A =
[[-1.192 -2.218 -1.118 -0.818 -0.701  0.232]
 [-1.403 -1.721  1.522  0.494 -0.956  0.730]]
A[0][0]: -1.192
A[1][1]: -1.721
A[1]: [-1.403, -1.721, 1.522, 0.494, -0.956, 0.730]
A[1][5]: 0.730
A[0][1]: -2.218
A[0][3]: -0.818
A[0][5]: 0.232
A[0][4]: -0.701
A[1][3]: 0.494

X =
[[-1.55, 4.89, -0.18, 3.23, 2.79, -1.04],
 [0.17, 2.62, -0.38, 1.22, 1.18, -0.62]]
X[0, 0] -> -1.55
X[0, 1] -> 4.89
X[1, 1] -> 2.62
X[:, 4] -> [2.79, 1.18]
X[:, 0] -> [-1.55, 0.17]
X[1, 0] -> 0.17
X[0, 5] -> -1.04
X[1, 4] -> 1.18

x =
[[ 1.34  0.80  1.78 -1.62  3.55  0.80  2.94  2.82 -1.35 -1.08  0.72  2.06
   2.28  1.29  0.33 -1.36]
 [-0.58 -2.87 -3.78  0.01 -1.23 -3.21 -2.02 -3.69 -1.82 -2.02  0.84 -0.69
  -0.07 -0.66 -1.29 -2.09]
 [ 2.24 -1.09 -0.93  3.88 -0.82 -0.71  3.00 -1.59  5.08  1.56  1.09  1.38
  -2.11  0.40 -0.60  2.51]
 [-0.17  0.86 -0.47  0.86  1.31  0.17 -1.02 -0.18 -1.36  0.96  1.90  0.27
   2.91  0.20  1.36  0.32]
 [ 0.49  2.23  3.83 -1.22  1.29  2.79  2.29  4.01  0.94  0.66 -1.51  0.54
  -0.49  0.66  0.67  0.89]]
Indices start at 0.
row 0 col 0 => 1.34
row 1 col 15 => -2.09
row 1 col 0 => -0.58
row 3 col 9 => 0.96
row 0 col 14 => 0.33
row 3 col 15 => 0.32
row 0 col 13 => 1.29
row 2 col 0 => 2.24
row 2 col 9 => 1.56
row 4 col 1 => 2.23
row 1 col 7 => -3.69
row 4 col 3 => -1.22
row 2 col 8 => 5.08
row 3 col 1 => 0.86
row 2 col 13 => 0.40
row 4 col 14 => 0.67
row 2 col 14 => -0.60
row 3 col 8 => -1.36
row 0 col 12 => 2.28
row 4 col 9 => 0.66
row 2 col 6 => 3.00
row 1 col 9 => -2.02
row 3 col 10 => 1.90
row 0 col 10 => 0.72
row 4 col 2 => 3.83
row 1 col 8 => -1.82
row 0 col 1 => 0.80
row 1 col 11 => -0.69
row 0 col 11 => 2.06
row 3 col 12 => 2.91
row 3 col 0 => -0.17
row 1 col 3 => 0.01
row 0 col 15 => -1.36

M =
122	157	50	227	141	193	228	135	17	136	200	21	93	135	194
118	119	213	40	148	96	43	136	211	87	65	213	160	142	72
237	143	63	106	35	147	101	5	105	197	176	142	119	2	182
74	62	164	129	165	148	131	180	122	45	99	132	199	177	161
115	172	73	206	150	169	221	130	21	137	187	35	92	145	149
118	16	122	129	123	222	129	117	87	40	114	123	249	123	247
M[0][-15]	122
M[-5][-1]	72
M[0]	[122, 157, 50, 227, 141, 193, 228, 135, 17, 136, 200, 21, 93, 135, 194]
M[-6][11]	21
M[-1][-12]	129
M[-5][-15]	118
M[2][3]	106
M[-5][2]	213
M[-1][11]	123
M[4][9]	137
M[-5]	[118, 119, 213, 40, 148, 96, 43, 136, 211, 87, 65, 213, 160, 142, 72]
M[1][-14]	119
M[3]	[74, 62, 164, 129, 165, 148, 131, 180, 122, 45, 99, 132, 199, 177, 161]
M[4][6]	221
M[1][-6]	87
M[:, 10]	[200, 65, 176, 99, 187, 114]
M[-4]	[237, 143, 63, 106, 35, 147, 101, 5, 105, 197, 176, 142, 119, 2, 182]
M[-4][11]	142
M[-2][0]	115
M[4][8]	21
M[3][10]	99
M[5][7]	117
M[-1][13]	123
M[-4][1]	143
M[-4][-6]	197
M[-1]	[118, 16, 122, 129, 123, 222, 129, 117, 87, 40, 114, 123, 249, 123, 247]
M[5][-6]	40
